Below are the code and all the weights of a small trained network. Each question names an input and a target symbol and asks about switching units off, where a switched-off unit gives its printed mean instead of its output.

import numpy as np


def w(rows, s, z=0):
    codes = np.array(rows[::2]) - 128.0
    scale = np.full(codes.shape[1], s)
    scale[-1] = z or s
    return codes * scale


def f(y):
    return y / 2 * (1 + np.tanh(0.7978845608 * (y + 0.044715 * y**3)))


def softmax(a):
    e = np.exp(a - a.max(-1, keepdims=True))
    return e / e.sum(-1, keepdims=True)


def log_softmax(a):
    a = a - a.max(-1, keepdims=True)
    return a - np.log(np.exp(a).sum(-1, keepdims=True))


def net(x, mask):
    ids = ['ζθλμπσψω'.index(c) for c in x.split()]
    T = len(ids)
    res = E[ids] + P[:T]
    r = res
    for j in range(2):
        rows = slice(2 * j, 2 * j + 2)
        q, k, v = (r @ M[0][rows].T for M in (Q, K, V))
        z = softmax(np.where(np.tri(T) > 0, q @ k.T / 2**0.5, -1e9)) @ v
        o = O[0][rows]
        res = res + np.where(mask[j], z, o[:, -1]) @ o[:, :-1]
    y = f(res @ A[0][:, :-1].T + A[0][:, -1])
    res = res + np.where(mask[2:18], y, B[0][:, -1]) @ B[0][:, :-1]
    return log_softmax(res[-1] @ U[:, :-1].T + U[:, -1])


Q, K, V, O, A, B = {}, {}, {}, {}, {}, {}
E = w([
[84,176,47,77,165],'ζ',
[139,159,152,2,155],'θ',
[124,133,128,69,139],'λ',
[145,110,201,109,71],'μ',
[136,145,184,84,103],'π',
[132,119,107,111,133],'σ',
[119,138,138,118,105],'ψ',
[120,108,174,185,109],'ω',
],0.013)
P = w([
[140,11,32,41,36],'0',
[203,219,60,193,136],'1',
[75,152,151,125,23],'2',
[137,40,158,114,170],'3',
[186,195,118,154,163],'4',
[68,170,155,113,45],'5',
[125,49,156,126,195],'6',
[174,177,132,149,167],'7',
[50,191,154,114,63],'8',
[112,57,168,113,214],'9',
[178,161,144,150,160],'10',
[55,178,155,116,60],'11',
[97,77,168,96,227],'12',
],0.012)
Q[0] = w([
[171,38,149,161,254],'H0',
[108,88,120,46,67],'H0',
[205,72,119,189,254],'H1',
[131,113,74,175,192],'H1',
],0.0089)
K[0] = w([
[7,205,228,158,240],'H0',
[115,82,47,52,110],'H0',
[197,181,254,142,190],'H1',
[71,211,98,155,177],'H1',
],0.0088)
V[0] = w([
[159,70,234,128,143],'H0',
[99,26,98,229,114],'H0',
[95,182,250,98,45],'H1',
[174,203,173,165,82],'H1',
],0.011)
O[0] = w([
[210,79,236,97,142,188],'H0',
[65,39,148,254,162,83],'H0',
[50,214,236,40,107,252],'H1',
[89,163,163,42,178,11],'H1',
],0.0094,0.0026)
A[0] = w([
[73,159,170,96,238,67],'N0',
[131,91,52,109,196,139],'N1',
[246,85,83,177,108,87],'N2',
[72,188,198,208,99,102],'N3',
[120,122,110,59,69,75],'N4',
[196,2,162,74,175,28],'N5',
[115,153,63,76,165,127],'N6',
[66,181,199,95,106,153],'N7',
[24,51,175,157,130,185],'N8',
[113,165,64,159,60,189],'N9',
[180,62,153,149,150,2],'N10',
[71,183,116,115,85,66],'N11',
[106,110,114,108,44,130],'N12',
[51,14,155,93,106,71],'N13',
[183,235,106,137,130,179],'N14',
[170,79,156,156,187,81],'N15',
],0.011,0.0069)
B[0] = w([
[156,180,92,207,118,193],'N0',
[61,171,170,64,151,141],'N1',
[109,116,117,127,235,167],'N2',
[209,144,112,22,116,176],'N3',
[111,124,181,103,38,158],'N4',
[217,113,214,236,71,163],'N5',
[127,39,207,71,121,154],'N6',
[102,66,157,110,193,249],'N7',
[55,45,51,127,106,196],'N8',
[161,133,195,149,100,188],'N9',
[226,143,209,134,207,128],'N10',
[208,61,171,133,46,137],'N11',
[201,173,108,93,120,166],'N12',
[96,206,2,156,99,169],'N13',
[125,207,51,212,161,182],'N14',
[132,167,208,53,167,131],'N15',
],0.0097,0.014)
U = w([
[45,41,150,245,143,167],'ζ',
[66,117,127,200,2,94],'θ',
[157,215,85,234,205,143],'λ',
[225,167,71,125,156,255],'μ',
[17,131,19,146,109,96],'π',
[198,101,200,54,110,56],'σ',
[130,209,160,148,6,2],'ψ',
[39,121,91,18,149,245],'ω',
],0.0085,0.0073)

Each question gives the input, a string of symbols that net reads in full, and the target symbol t.
The units are the heads (2 rows each of Q, K, V and O) and the neurons (one row each of A and B). Each row of codes is followed by its name. A weight is (code - 128) times the scale printed after its matrix; where a second scale follows, it is the last column's (O, A, B and U).
mask holds one flag per unit, heads first, then neurons. A switched-off unit (its flag False) gives its mean, the last column of its rows in O or B, instead of its output. The means were averaged over made-up inputs and are rounded, as every weight is.
A unit's drop is (log p(t) with every unit on - log p(t) with that unit switched off) / (log p(t) with every unit on - log p(t) with every unit switched off).
The circuit of an input: a set's keep is (log p(t) with only the set's units on - log p(t) with every unit switched off) / (log p(t) with every unit on - log p(t) with every unit switched off). Starting from the 12 units with the biggest drops (on a tie, the unit counted first), units are removed one at a time, each time the one whose removal leaves the highest keep (on an exact tie, the one counted first), for as long as the keep stays at least 0.8.
circuit, biggest first: the units of the circuit, biggest drop first
k most important neurons: the k neurons with the biggest drops, biggest first
heads that matter: for each layer, one digit per head in row order, 1 if its drop is at least 0.15 and else 0, layers parted by /
input λ ω ω π μ θ, target μ: circuit, biggest first -> [H1]
input ζ θ ω μ ω ω θ ζ ζ, target λ: circuit, biggest first -> [H1; N2]
input μ μ ψ, target ω: circuit, biggest first -> [N5; N0]
input π ζ ω, target σ: circuit, biggest first -> [N3; N14]
input λ ψ λ ψ ω ζ π π μ, target μ: heads that matter -> 01
input θ ω μ μ μ ζ ω μ θ λ, target σ: heads that matter -> 10
input μ λ ζ π, target ω: circuit, biggest first -> [H0; N5]
input ζ ζ μ σ ω μ σ π μ μ λ λ, target λ: circuit, biggest first -> [H1; N2]
input σ ζ μ μ θ, target λ: 4 most important neurons -> [N14; N3; N0; N8]
input ω θ λ, target π: heads that matter -> 10
input ζ λ μ ζ μ π μ ψ μ, target λ: heads that matter -> 01
input ψ ω π μ μ λ θ π θ, target θ: heads that matter -> 11
input θ θ λ, target ψ: heads that matter -> 11
input θ μ ζ ω μ π ψ λ, target λ: most important neuron -> [N14]
input λ μ ζ λ ω μ, target μ: heads that matter -> 01
input σ λ μ π σ ω μ ψ λ, target ζ: circuit, biggest first -> [H1; H0]
input μ λ θ σ, target σ: heads that matter -> 10
input ω θ σ μ σ ψ, target π: circuit, biggest first -> [H0; N8; N13]
input ω λ π μ μ λ ω ψ θ μ λ ω, target π: circuit, biggest first -> [H0; N8; N13; N3]
input μ ζ λ ω μ μ θ ζ μ ω λ μ λ, target ζ: circuit, biggest first -> [N3]
input ω θ ζ μ μ π ψ, target ω: 2 most important neurons -> [N5; N9]
input μ π μ μ μ, target σ: circuit, biggest first -> [H1; N13]
input ω ω ψ ω ψ θ ψ ω μ π, target ζ: 2 most important neurons -> [N3; N7]
input θ ω μ μ μ σ μ θ λ, target ψ: circuit, biggest first -> [H0; N4; N8]
input λ ψ ζ ω μ λ ζ ω μ ω θ, target λ: 4 most important neurons -> [N14; N0; N3; N8]
input ψ μ ω μ θ μ ω λ μ μ μ, target σ: circuit, biggest first -> [H0; N13]
input μ λ μ, target ω: 3 most important neurons -> [N3; N8; N5]
input μ θ ω π ω π, target ω: circuit, biggest first -> [H0; N8; N5; N3]
input λ ω λ ω π ω ψ ψ ω σ μ ζ θ, target σ: circuit, biggest first -> [H0; N6; N5]
input π μ σ, target σ: heads that matter -> 00
